Below are the code and all the weights of a small trained network. Each question names an input and a class and asks about switching units off, where a switched-off unit gives its printed mean instead of its output.

import numpy as np


def w(rows, s, z=0):
    codes = np.array(rows[::2]) - 128.0
    scale = np.full(codes.shape[1], s)
    scale[-1] = z or s
    return codes * scale


def f(y):
    return y / 2 * (1 + np.tanh(0.7978845608 * (y + 0.044715 * y**3)))


def log_softmax(a):
    a = a - a.max(-1, keepdims=True)
    return a - np.log(np.exp(a).sum(-1, keepdims=True))


def net(x, mask):
    res = np.array(x, float).reshape(1, 8) / 4 @ E
    y = f(res @ A[0][:, :-1].T + A[0][:, -1])
    res = res + np.where(mask, y, B[0][:, -1]) @ B[0][:, :-1]
    return log_softmax(res[-1] @ U[:, :-1].T + U[:, -1])


A, B = {}, {}
E = w([
[127,131,128,129],'x0',
[225,5,184,155],'x1',
[104,63,43,247],'x2',
[125,129,128,130],'x3',
[103,162,244,253],'x4',
[214,223,57,146],'x5',
[125,128,128,131],'x6',
[130,128,128,129],'x7',
],0.0048)
A[0] = w([
[41,142,116,104,91],'neuron 1',
[121,135,204,60,99],'neuron 2',
[92,102,154,123,100],'neuron 3',
[199,85,147,136,97],'neuron 4',
[104,117,115,98,66],'neuron 5',
[163,77,143,128,90],'neuron 6',
[254,189,101,168,130],'neuron 7',
[158,130,153,127,253],'neuron 8',
[168,161,204,68,116],'neuron 9',
[214,76,153,136,85],'neuron 10',
[183,101,86,87,112],'neuron 11',
[119,168,109,152,74],'neuron 12',
[154,186,206,58,90],'neuron 13',
[169,161,180,69,91],'neuron 14',
[157,198,173,173,75],'neuron 15',
[25,199,100,112,84],'neuron 16',
[146,160,186,74,93],'neuron 17',
[137,99,72,77,117],'neuron 18',
[18,30,187,97,148],'neuron 19',
[135,123,122,147,209],'neuron 20',
[138,130,167,176,96],'neuron 21',
[198,172,82,149,93],'neuron 22',
[124,151,142,153,80],'neuron 23',
[124,157,190,197,130],'neuron 24',
[217,63,164,123,94],'neuron 25',
[204,59,152,131,105],'neuron 26',
[91,114,122,173,138],'neuron 27',
[226,190,101,145,73],'neuron 28',
[51,183,108,137,99],'neuron 29',
[106,87,63,206,96],'neuron 30',
[184,104,168,135,92],'neuron 31',
[126,112,90,78,82],'neuron 32',
[74,75,123,103,111],'neuron 33',
[119,182,184,191,103],'neuron 34',
[136,172,194,194,118],'neuron 35',
[150,123,94,80,91],'neuron 36',
[81,90,71,191,105],'neuron 37',
],0.0086,0.0073)
B[0] = w([
[84,156,164,157,135],'neuron 1',
[161,82,139,191,149],'neuron 2',
[132,116,171,140,122],'neuron 3',
[69,150,139,164,135],'neuron 4',
[85,82,172,140,109],'neuron 5',
[73,124,152,159,123],'neuron 6',
[182,176,252,130,190],'neuron 7',
[161,233,14,70,253],'neuron 8',
[163,79,84,189,166],'neuron 9',
[52,161,143,167,140],'neuron 10',
[94,92,142,85,148],'neuron 11',
[106,111,180,162,116],'neuron 12',
[147,48,95,213,163],'neuron 13',
[151,71,123,185,145],'neuron 14',
[118,75,167,101,136],'neuron 15',
[12,190,136,179,161],'neuron 16',
[144,65,128,191,141],'neuron 17',
[102,82,114,68,152],'neuron 18',
[194,180,244,104,199],'neuron 19',
[160,177,59,104,198],'neuron 20',
[88,106,122,108,129],'neuron 21',
[138,87,220,140,143],'neuron 22',
[108,100,157,130,113],'neuron 23',
[115,95,100,62,167],'neuron 24',
[38,180,127,157,151],'neuron 25',
[39,163,114,148,150],'neuron 26',
[161,109,114,140,146],'neuron 27',
[146,102,245,159,145],'neuron 28',
[75,162,152,164,148],'neuron 29',
[162,35,100,222,151],'neuron 30',
[83,138,122,150,129],'neuron 31',
[73,76,146,104,126],'neuron 32',
[142,112,175,107,135],'neuron 33',
[85,85,136,73,153],'neuron 34',
[102,88,114,59,163],'neuron 35',
[95,75,142,106,130],'neuron 36',
[182,59,116,207,150],'neuron 37',
],0.02,0.0061)
U = w([
[136,168,76,160,254],'0',
[3,192,114,231,77],'1',
[170,143,241,161,78],'2',
[153,40,60,254,82],'3',
[136,157,68,140,166],'4',
[43,28,95,26,96],'5',
[140,175,66,147,117],'6',
[144,179,66,156,91],'7',
],0.0072,0.007)

Each question gives the input, the list of numbers given to net, and the class t.
The units are the neurons (one row each of A and B). Each row of codes is followed by its name. A weight is (code - 128) times the scale printed after its matrix; where a second scale follows, it is the last column's (A, B and U).
mask holds one flag per neuron, in row order. A switched-off neuron (its flag False) gives its mean, the last column of its row in B, instead of its output. The means were averaged over made-up inputs and are rounded, as every weight is.
A unit's drop is (log p(t) with every unit on - log p(t) with that unit switched off) / (log p(t) with every unit on - log p(t) with every unit switched off).
The circuit of an input: a set's keep is (log p(t) with only the set's units on - log p(t) with every unit switched off) / (log p(t) with every unit on - log p(t) with every unit switched off). Starting from the 12 units with the biggest drops (on a tie, the unit counted first), units are removed one at a time, each time the one whose removal leaves the highest keep (on an exact tie, the one counted first), for as long as the keep stays at least 0.8.
units of the circuit, in order: the units of the circuit, biggest drop first
most important unit: the unit with the biggest drop
top k neurons: the k neurons with the biggest drops, biggest first
drop when u is switched off: that unit's drop, to one decimal
input [5,-8,-1,-7,2,-1,0,-3], class 1: units of the circuit, in order -> [neuron 16]
input [2,1,7,-3,-8,-1,-5,4], class 5: units of the circuit, in order -> [neuron 18; neuron 11]
input [6,1,3,-3,3,7,-1,4], class 2: top 2 neurons -> [neuron 7; neuron 28]
input [5,0,4,4,2,-6,-5,5], class 2: top 2 neurons -> [neuron 19; neuron 8]
input [4,-7,5,0,-8,1,-3,-3], class 5: top 2 neurons -> [neuron 18; neuron 32]
input [-5,-1,-8,-4,6,4,1,3], class 3: units of the circuit, in order -> [neuron 13; neuron 9]
input [5,-8,-7,3,5,5,8,-5], class 1: top 2 neurons -> [neuron 16; neuron 29]
input [-1,5,-7,-2,4,3,4,1], class 3: top 2 neurons -> [neuron 13; neuron 9]
input [8,-3,-4,-1,-5,8,-3,4], class 2: units of the circuit, in order -> [neuron 7; neuron 28]
input [7,5,5,6,8,6,-5,0], class 5: top 2 neurons -> [neuron 35; neuron 24]
input [2,-7,-8,2,-7,-4,-3,-2], class 3: units of the circuit, in order -> [neuron 13; neuron 2; neuron 17]
input [-6,-7,-5,-3,3,7,-3,6], class 1: top 3 neurons -> [neuron 16; neuron 19; neuron 29]
input [-7,7,3,-1,8,-4,5,-3], class 5: top 4 neurons -> [neuron 24; neuron 35; neuron 34; neuron 21]
input [2,-2,6,-4,-7,-7,5,4], class 2: top 3 neurons -> [neuron 19; neuron 8; neuron 33]
input [-4,3,-1,0,0,-8,-5,7], class 2: units of the circuit, in order -> [neuron 19]
input [4,0,8,-2,-1,6,-6,0], class 3: top 2 neurons -> [neuron 30; neuron 37]
input [7,-3,5,-4,8,-1,-5,-2], class 5: drop when neuron 35 is switched off -> 0.2
input [-6,-3,6,-6,3,-4,5,-4], class 3: drop when neuron 33 is switched off -> 0.0
input [3,-1,6,3,2,1,6,-3], class 3: drop when neuron 19 is switched off -> 0.3
input [-4,-3,4,0,-8,0,-6,4], class 5: most important unit -> neuron 18
